Here is a tiny trained network, its code and every weight. The questions are about switching its units off for an input and a target symbol, where a switched-off unit gives its printed mean instead of its output.

import numpy as np


def w(rows, s, z=0):
    codes = np.array(rows[::2]) - 128.0
    scale = np.full(codes.shape[1], s)
    scale[-1] = z or s
    return codes * scale


def norm(h):
    return h / np.sqrt((h * h).mean(-1, keepdims=True) + 1e-5)


def f(y):
    return y / 2 * (1 + np.tanh(0.7978845608 * (y + 0.044715 * y**3)))


def softmax(a):
    e = np.exp(a - a.max(-1, keepdims=True))
    return e / e.sum(-1, keepdims=True)


def log_softmax(a):
    a = a - a.max(-1, keepdims=True)
    return a - np.log(np.exp(a).sum(-1, keepdims=True))


def net(x, mask):
    ids = ['αγηθμτψω'.index(c) for c in x.split()]
    T = len(ids)
    res = E[ids] + P[:T]
    u = 0
    for l in range(3):
        r = norm(res)
        for j in range(2):
            rows = slice(3 * j, 3 * j + 3)
            q, k, v = (r @ M[l][rows].T for M in (Q, K, V))
            z = softmax(np.where(np.tri(T) > 0, q @ k.T / 3**0.5, -1e9)) @ v
            o = O[l][rows]
            res = res + np.where(mask[u + j], z, o[:, -1]) @ o[:, :-1]
        u += 2
        y = f(norm(res) @ A[l][:, :-1].T + A[l][:, -1])
        res = res + np.where(mask[u : u + 4], y, B[l][:, -1]) @ B[l][:, :-1]
        u += 4
    return log_softmax(norm(res)[-1] @ U[:, :-1].T + U[:, -1])


Q, K, V, O, A, B = {}, {}, {}, {}, {}, {}
E = w([
[112,179,109,143,107,59],'α',
[130,161,72,146,105,99],'γ',
[148,218,54,138,113,93],'η',
[166,206,66,103,138,165],'θ',
[140,142,160,70,138,112],'μ',
[73,132,162,154,118,110],'τ',
[159,130,172,162,91,115],'ψ',
[132,117,150,198,255,131],'ω',
],0.026)
P = w([
[201,210,135,160,212,101],'0',
[206,178,155,184,143,192],'1',
[175,125,151,162,136,161],'2',
[127,89,134,125,114,149],'3',
[106,47,115,107,99,146],'4',
[104,14,98,97,88,140],'5',
[123,1,78,88,86,125],'6',
],0.0076)
Q[0] = w([
[46,174,2,167,45,72],'0.h0',
[137,227,55,108,119,233],'0.h0',
[113,214,117,206,126,158],'0.h0',
[105,127,132,152,198,170],'0.h1',
[151,120,110,159,97,121],'0.h1',
[116,131,149,35,145,160],'0.h1',
],0.012)
K[0] = w([
[182,67,33,110,61,85],'0.h0',
[147,232,70,56,167,162],'0.h0',
[173,206,126,147,10,119],'0.h0',
[153,95,106,114,154,142],'0.h1',
[111,133,138,118,98,148],'0.h1',
[172,166,151,104,47,126],'0.h1',
],0.012)
V[0] = w([
[97,217,86,186,141,50],'0.h0',
[61,120,43,173,162,149],'0.h0',
[53,108,128,196,83,155],'0.h0',
[2,183,164,99,91,183],'0.h1',
[52,30,109,209,199,199],'0.h1',
[80,86,135,136,185,115],'0.h1',
],0.0081)
O[0] = w([
[61,135,43,218,130,195,254],'0.h0',
[119,206,150,158,220,254,129],'0.h0',
[165,95,43,118,119,201,200],'0.h0',
[105,195,191,8,93,64,178],'0.h1',
[213,29,236,41,147,168,106],'0.h1',
[144,97,174,82,155,153,134],'0.h1',
],0.008,0.0069)
A[0] = w([
[48,64,127,28,1,136,22],'0.n0',
[220,228,107,227,36,53,176],'0.n1',
[52,224,218,58,201,113,25],'0.n2',
[170,167,196,234,47,153,2],'0.n3',
],0.0066,0.003)
B[0] = w([
[107,132,227,99,183,229,207],'0.n0',
[108,1,122,93,199,164,255],'0.n1',
[97,130,76,157,132,118,138],'0.n2',
[176,94,66,15,107,75,150],'0.n3',
],0.0092,0.0056)
Q[1] = w([
[51,144,106,146,80,80],'1.h0',
[132,93,116,75,210,145],'1.h0',
[93,139,70,141,252,134],'1.h0',
[75,116,86,53,109,213],'1.h1',
[160,162,157,107,152,98],'1.h1',
[158,132,108,165,141,108],'1.h1',
],0.016)
K[1] = w([
[92,77,9,71,22,116],'1.h0',
[153,133,186,81,160,216],'1.h0',
[41,161,189,144,28,255],'1.h0',
[166,41,247,102,171,186],'1.h1',
[150,154,99,194,70,47],'1.h1',
[111,167,90,145,140,122],'1.h1',
],0.0099)
V[1] = w([
[105,101,178,157,102,156],'1.h0',
[176,137,156,73,89,70],'1.h0',
[238,149,36,120,165,76],'1.h0',
[143,122,118,37,12,204],'1.h1',
[132,159,123,67,97,127],'1.h1',
[162,216,102,146,28,82],'1.h1',
],0.011)
O[1] = w([
[108,145,191,129,128,103,160],'1.h0',
[145,92,105,115,167,116,2],'1.h0',
[144,133,39,134,159,112,34],'1.h0',
[35,106,65,82,252,115,147],'1.h1',
[136,88,108,139,170,120,100],'1.h1',
[139,118,87,180,131,124,22],'1.h1',
],0.013,0.0093)
A[1] = w([
[236,224,9,105,222,118,53],'1.n0',
[122,132,163,37,126,152,170],'1.n1',
[198,190,61,151,162,170,2],'1.n2',
[226,114,37,179,122,131,74],'1.n3',
],0.012,0.0074)
B[1] = w([
[249,217,132,33,123,241,138],'1.n0',
[44,121,48,101,108,52,255],'1.n1',
[165,135,113,53,239,156,135],'1.n2',
[93,38,132,3,157,171,160],'1.n3',
],0.011,0.009)
Q[2] = w([
[130,94,121,150,77,167],'2.h0',
[164,92,176,115,99,110],'2.h0',
[94,124,91,114,165,120],'2.h0',
[80,157,140,133,106,252],'2.h1',
[246,191,72,189,85,123],'2.h1',
[122,170,59,225,138,51],'2.h1',
],0.018)
K[2] = w([
[114,86,159,140,87,162],'2.h0',
[227,82,159,123,91,112],'2.h0',
[64,153,70,90,108,141],'2.h0',
[162,151,191,155,152,254],'2.h1',
[122,207,3,128,91,103],'2.h1',
[94,231,119,157,91,13],'2.h1',
],0.015)
V[2] = w([
[102,191,178,2,117,123],'2.h0',
[154,122,103,123,169,192],'2.h0',
[91,67,143,112,86,158],'2.h0',
[121,198,40,32,46,99],'2.h1',
[167,160,126,218,102,58],'2.h1',
[182,103,79,204,78,160],'2.h1',
],0.0099)
O[2] = w([
[51,214,195,184,169,138,253],'2.h0',
[109,21,145,184,121,129,67],'2.h0',
[147,147,150,121,164,220,230],'2.h0',
[187,251,186,212,255,25,112],'2.h1',
[103,106,65,49,155,43,90],'2.h1',
[79,82,157,86,221,133,161],'2.h1',
],0.009,0.0048)
A[2] = w([
[173,163,168,84,157,200,134],'2.n0',
[76,128,176,34,249,113,58],'2.n1',
[184,151,212,178,87,127,168],'2.n2',
[144,89,50,184,155,111,2],'2.n3',
],0.015,0.0059)
B[2] = w([
[66,93,174,117,80,58,160],'2.n0',
[41,85,99,73,250,144,255],'2.n1',
[83,170,205,161,111,158,182],'2.n2',
[81,103,225,141,106,95,136],'2.n3',
],0.015,0.012)
U = w([
[214,193,188,21,180,195,15],'α',
[63,92,103,200,81,30,45],'γ',
[46,116,148,53,214,125,100],'η',
[172,151,161,63,130,18,147],'θ',
[110,161,254,135,82,148,216],'μ',
[144,195,33,149,113,156,198],'τ',
[90,88,98,246,142,178,2],'ψ',
[153,52,105,92,53,178,220],'ω',
],0.0097,0.0038)

Each question gives the input, a string of symbols that net reads in full, and the target symbol t.
The units are the heads (3 rows each of Q, K, V and O) and the neurons (one row each of A and B). Each row of codes is followed by its name. A weight is (code - 128) times the scale printed after its matrix; where a second scale follows, it is the last column's (O, A, B and U).
mask holds one flag per unit, layer by layer, with each layer's heads first. A switched-off unit (its flag False) gives its mean, the last column of its rows in O or B, instead of its output. The means were averaged over made-up inputs and are rounded, as every weight is.
A unit's drop is (log p(t) with every unit on - log p(t) with that unit switched off) / (log p(t) with every unit on - log p(t) with every unit switched off).
The circuit of an input: a set's keep is (log p(t) with only the set's units on - log p(t) with every unit switched off) / (log p(t) with every unit on - log p(t) with every unit switched off). Starting from the 12 units with the biggest drops (on a tie, the unit counted first), units are removed one at a time, each time the one whose removal leaves the highest keep (on an exact tie, the one counted first), for as long as the keep stays at least 0.8.
circuit, biggest first: the units of the circuit, biggest drop first
top k neurons: the k neurons with the biggest drops, biggest first
heads that matter: for each layer, one digit per head in row order, 1 if its drop is at least 0.15 and else 0, layers parted by /
input θ γ α, target γ: circuit, biggest first -> (2.h0 0.h1 1.h1)
input η τ γ, target μ: top 2 neurons -> (2.n1 1.n1)
input τ θ τ τ η α, target μ: heads that matter -> 10 / 10 / 01
input η τ ψ ω, target ω: heads that matter -> 11 / 00 / 01
input η ψ η η θ, target α: circuit, biggest first -> (1.h0 1.n0 0.n0)
input τ η μ, target μ: circuit, biggest first -> (0.h1 2.n1 1.h1)
input ψ ω τ α, target ω: top 2 neurons -> (0.n3 2.n1)
input τ ψ τ τ ω, target μ: heads that matter -> 00 / 10 / 01
input τ μ τ τ τ τ, target μ: circuit, biggest first -> (2.h1)
input τ θ μ, target μ: heads that matter -> 10 / 00 / 00
input τ γ τ τ, target μ: circuit, biggest first -> (2.h1 2.n1)
input ψ α γ, target ψ: top 3 neurons -> (2.n3 2.n1 1.n1)
input ψ α τ θ θ, target μ: heads that matter -> 00 / 10 / 00
input ψ α ω μ η, target μ: top 2 neurons -> (1.n1 2.n2)
input η γ γ ψ α ω ψ, target μ: heads that matter -> 01 / 11 / 01
input ω ψ η μ γ α, target μ: heads that matter -> 01 / 01 / 00
input ψ μ ψ ψ θ ω ψ, target μ: top 2 neurons -> (0.n1 1.n3)
input τ τ ψ τ τ τ γ, target μ: top 3 neurons -> (0.n0 0.n3 1.n3)
input ψ ω τ τ η ω, target ω: heads that matter -> 01 / 00 / 11
input α τ ψ τ τ θ, target μ: heads that matter -> 11 / 10 / 01
input ψ μ η, target τ: heads that matter -> 11 / 10 / 00
input ψ μ ψ η μ, target θ: heads that matter -> 11 / 11 / 01
input η θ α τ η, target μ: heads that matter -> 00 / 10 / 00
input μ η α ψ ψ, target ω: heads that matter -> 11 / 10 / 00
input τ μ μ μ, target τ: top 3 neurons -> (0.n0 0.n1 2.n1)
